Below are the code and all the weights of a small trained network. Each question names an input and a target symbol and asks about switching units off, where a switched-off unit gives its printed mean instead of its output.

import numpy as np


def w(rows, s, z=0):
    codes = np.array(rows[::2]) - 128.0
    scale = np.full(codes.shape[1], s)
    scale[-1] = z or s
    return codes * scale


def norm(h):
    return h / np.sqrt((h * h).mean(-1, keepdims=True) + 1e-5)


def f(y):
    return y / 2 * (1 + np.tanh(0.7978845608 * (y + 0.044715 * y**3)))


def softmax(a):
    e = np.exp(a - a.max(-1, keepdims=True))
    return e / e.sum(-1, keepdims=True)


def log_softmax(a):
    a = a - a.max(-1, keepdims=True)
    return a - np.log(np.exp(a).sum(-1, keepdims=True))


def net(x, mask):
    ids = ['αεζηθλψω'.index(c) for c in x.split()]
    T = len(ids)
    res = E[ids] + P[:T]
    u = 0
    for l in range(2):
        r = norm(res)
        for j in range(3):
            rows = slice(2 * j, 2 * j + 2)
            q, k, v = (r @ M[l][rows].T for M in (Q, K, V))
            z = softmax(np.where(np.tri(T) > 0, q @ k.T / 2**0.5, -1e9)) @ v
            o = O[l][rows]
            res = res + np.where(mask[u + j], z, o[:, -1]) @ o[:, :-1]
        u += 3
        y = f(norm(res) @ A[l][:, :-1].T + A[l][:, -1])
        res = res + np.where(mask[u : u + 16], y, B[l][:, -1]) @ B[l][:, :-1]
        u += 16
    return log_softmax(norm(res)[-1] @ U[:, :-1].T + U[:, -1])


Q, K, V, O, A, B = {}, {}, {}, {}, {}, {}
E = w([
[96,108,141,148,100,75],'α',
[90,146,143,108,60,91],'ε',
[242,117,136,251,84,134],'ζ',
[134,85,141,169,157,36],'η',
[169,96,119,124,63,61],'θ',
[45,158,144,128,144,159],'λ',
[122,121,53,137,114,152],'ψ',
[129,73,171,92,168,143],'ω',
],0.023)
P = w([
[128,50,128,183,41,245],'0',
[118,105,96,138,68,227],'1',
[124,144,80,106,111,203],'2',
[118,176,68,76,148,100],'3',
[120,198,73,56,179,40],'4',
[126,233,96,34,225,3],'5',
],0.0065)
Q[0] = w([
[48,88,81,145,95,48],'0.h0',
[154,202,136,251,125,123],'0.h0',
[1,137,107,192,194,153],'0.h1',
[200,148,171,156,137,187],'0.h1',
[195,38,227,101,147,232],'0.h2',
[69,61,84,92,122,169],'0.h2',
],0.011)
K[0] = w([
[187,187,55,70,184,98],'0.h0',
[173,217,174,104,73,157],'0.h0',
[67,94,77,28,164,133],'0.h1',
[134,80,114,182,83,152],'0.h1',
[129,106,187,248,33,148],'0.h2',
[187,66,114,166,158,181],'0.h2',
],0.011)
V[0] = w([
[169,106,9,180,131,189],'0.h0',
[206,131,126,170,169,145],'0.h0',
[120,41,127,84,132,157],'0.h1',
[130,53,191,78,96,2],'0.h1',
[119,210,63,239,114,124],'0.h2',
[130,165,46,213,166,206],'0.h2',
],0.008)
O[0] = w([
[180,181,86,122,168,126,220],'0.h0',
[125,152,89,133,122,66,94],'0.h0',
[213,134,108,84,245,173,143],'0.h1',
[72,120,66,146,151,145,253],'0.h1',
[114,220,139,168,155,75,163],'0.h2',
[233,107,123,164,132,70,95],'0.h2',
],0.011,0.0059)
A[0] = w([
[85,141,148,122,175,126,122],'0.n0',
[110,196,112,147,174,173,96],'0.n1',
[140,119,103,108,115,124,65],'0.n2',
[140,140,53,118,163,148,63],'0.n3',
[131,77,180,115,64,110,176],'0.n4',
[170,142,110,98,121,186,193],'0.n5',
[213,44,80,118,147,93,111],'0.n6',
[161,197,79,179,147,120,101],'0.n7',
[116,120,150,109,248,97,4],'0.n8',
[113,158,113,123,166,156,101],'0.n9',
[86,151,124,174,96,132,102],'0.n10',
[153,66,104,188,142,185,82],'0.n11',
[180,129,199,143,189,135,105],'0.n12',
[145,95,84,167,98,65,125],'0.n13',
[200,135,106,54,133,92,146],'0.n14',
[76,61,149,109,121,128,95],'0.n15',
],0.013,0.0041)
B[0] = w([
[156,119,131,140,135,115,151],'0.n0',
[181,130,194,138,123,120,142],'0.n1',
[109,155,116,105,99,118,139],'0.n2',
[115,184,131,102,121,132,193],'0.n3',
[117,174,141,93,158,138,162],'0.n4',
[80,79,125,104,177,99,164],'0.n5',
[130,128,147,75,72,164,232],'0.n6',
[169,159,104,131,145,86,234],'0.n7',
[152,99,76,105,80,143,143],'0.n8',
[135,119,169,153,129,123,132],'0.n9',
[131,102,123,133,172,137,170],'0.n10',
[126,143,92,149,122,158,152],'0.n11',
[187,110,66,148,160,121,144],'0.n12',
[144,150,162,87,153,107,253],'0.n13',
[8,153,115,113,132,183,212],'0.n14',
[106,159,114,143,156,119,204],'0.n15',
],0.011,0.0068)
Q[1] = w([
[85,196,180,201,84,109],'1.h0',
[124,105,67,131,125,128],'1.h0',
[89,130,109,131,138,86],'1.h1',
[116,64,188,127,10,150],'1.h1',
[141,122,119,153,130,214],'1.h2',
[231,175,79,158,145,163],'1.h2',
],0.012)
K[1] = w([
[156,162,30,238,30,134],'1.h0',
[89,96,25,65,215,106],'1.h0',
[152,167,124,191,74,91],'1.h1',
[64,197,133,23,250,74],'1.h1',
[218,2,162,169,152,198],'1.h2',
[215,151,159,244,84,214],'1.h2',
],0.0081)
V[1] = w([
[116,81,153,113,199,187],'1.h0',
[154,145,129,214,2,171],'1.h0',
[170,152,139,205,4,106],'1.h1',
[96,141,125,130,44,5],'1.h1',
[187,118,152,251,138,172],'1.h2',
[141,150,116,207,156,133],'1.h2',
],0.0096)
O[1] = w([
[56,151,194,93,117,152,123],'1.h0',
[60,210,154,255,192,30,80],'1.h0',
[15,129,199,80,199,105,74],'1.h1',
[140,121,163,125,176,97,114],'1.h1',
[48,128,130,62,63,101,12],'1.h2',
[111,87,81,181,66,59,96],'1.h2',
],0.0096,0.011)
A[1] = w([
[117,135,146,94,43,52,164],'1.n0',
[171,187,243,82,208,159,173],'1.n1',
[214,195,175,122,147,136,57],'1.n2',
[71,33,169,88,159,168,163],'1.n3',
[147,181,145,246,95,86,57],'1.n4',
[185,89,146,87,104,169,252],'1.n5',
[137,134,48,86,143,199,105],'1.n6',
[135,154,113,150,116,199,186],'1.n7',
[96,32,128,101,168,66,100],'1.n8',
[154,122,115,26,170,96,112],'1.n9',
[208,91,149,169,62,90,43],'1.n10',
[71,69,195,159,130,159,13],'1.n11',
[180,113,70,175,146,105,143],'1.n12',
[112,199,200,66,82,103,165],'1.n13',
[184,62,108,121,207,153,106],'1.n14',
[139,140,221,53,171,8,130],'1.n15',
],0.012,0.0037)
B[1] = w([
[173,100,254,144,142,122,135],'1.n0',
[83,73,146,156,13,98,173],'1.n1',
[108,116,127,97,41,53,182],'1.n2',
[186,195,55,49,78,68,145],'1.n3',
[147,90,10,91,190,227,142],'1.n4',
[9,158,137,116,124,68,202],'1.n5',
[164,69,168,202,190,61,250],'1.n6',
[186,120,176,117,161,114,196],'1.n7',
[128,49,69,41,56,91,125],'1.n8',
[120,156,119,171,76,207,178],'1.n9',
[145,250,143,94,90,85,130],'1.n10',
[125,211,194,103,158,127,129],'1.n11',
[144,139,181,111,138,83,192],'1.n12',
[160,94,130,242,188,136,142],'1.n13',
[92,159,187,165,146,207,194],'1.n14',
[113,102,162,102,123,221,153],'1.n15',
],0.0087,0.013)
U = w([
[67,103,142,91,164,65,75],'α',
[53,129,72,176,120,142,233],'ε',
[208,159,104,135,94,97,162],'ζ',
[160,67,114,77,110,210,195],'η',
[133,91,206,154,43,123,133],'θ',
[163,66,178,178,193,154,146],'λ',
[104,203,166,96,148,169,2],'ψ',
[134,2,97,128,119,54,42],'ω',
],0.011,0.0029)

Each question gives the input, a string of symbols that net reads in full, and the target symbol t.
The units are the heads (2 rows each of Q, K, V and O) and the neurons (one row each of A and B). Each row of codes is followed by its name. A weight is (code - 128) times the scale printed after its matrix; where a second scale follows, it is the last column's (O, A, B and U).
mask holds one flag per unit, layer by layer, with each layer's heads first. A switched-off unit (its flag False) gives its mean, the last column of its rows in O or B, instead of its output. The means were averaged over made-up inputs and are rounded, as every weight is.
A unit's drop is (log p(t) with every unit on - log p(t) with that unit switched off) / (log p(t) with every unit on - log p(t) with every unit switched off).
The circuit of an input: a set's keep is (log p(t) with only the set's units on - log p(t) with every unit switched off) / (log p(t) with every unit on - log p(t) with every unit switched off). Starting from the 12 units with the biggest drops (on a tie, the unit counted first), units are removed one at a time, each time the one whose removal leaves the highest keep (on an exact tie, the one counted first), for as long as the keep stays at least 0.8.
circuit, biggest first: the units of the circuit, biggest drop first
most important unit: the unit with the biggest drop
k most important neurons: the k neurons with the biggest drops, biggest first
top k neurons in layer l: the k neurons of layer l with the biggest drops, biggest first
heads that matter: for each layer, one digit per head in row order, 1 if its drop is at least 0.15 and else 0, layers parted by /
drop when u is switched off: that unit's drop, to one decimal
input ε λ ζ, target ε: circuit, biggest first => 1.h0, 1.h2, 1.n4
input α λ θ ω θ λ, target η: heads that matter => 001 / 100
input α α λ η λ, target θ: most important unit => 1.n1
input α α α ζ λ, target λ: heads that matter => 011 / 110
input η α α, target ω: heads that matter => 010 / 001
input θ θ θ θ ω η, target η: circuit, biggest first => 1.h0, 0.h2
input ζ η ψ, target ψ: heads that matter => 111 / 011
input η η θ λ, target θ: heads that matter => 000 / 000
input ζ ψ η θ θ, target θ: 2 most important neurons => 1.n1, 0.n7
input θ ω ψ α, target η: circuit, biggest first => 0.h1, 1.h0
input α ζ ψ η ω, target ω: 2 most important neurons => 0.n8, 0.n12
input θ ψ ε α η, target ω: heads that matter => 111 / 001
input ψ ε η η η, target ω: 3 most important neurons => 1.n8, 0.n14, 0.n6
input θ θ ε α α α, target ε: most important neuron => 0.n13
input ζ θ α, target α: top 2 neurons in layer 0 => 0.n10, 0.n6
input θ ζ λ, target λ: top 4 neurons in layer 1 => 1.n4, 1.n15, 1.n5, 1.n0
input λ ε ζ θ θ, target ε: heads that matter => 011 / 100
input θ α α θ α, target λ: heads that matter => 000 / 011
input θ θ θ ε, target λ: heads that matter => 010 / 000
input θ ω θ ε, target η: most important neuron => 1.n3
input θ θ λ θ ω, target η: 2 most important neurons => 1.n3, 0.n8
input θ ε ψ ζ ε, target ε: drop when 1.n12 is switched off => 0.1
input ψ α θ θ, target λ: drop when 1.h0 is switched off => 0.2
input α α λ ω, target η: drop when 0.n4 is switched off => 0.0
input ω ω ψ α, target η: drop when 1.h0 is switched off => 0.2
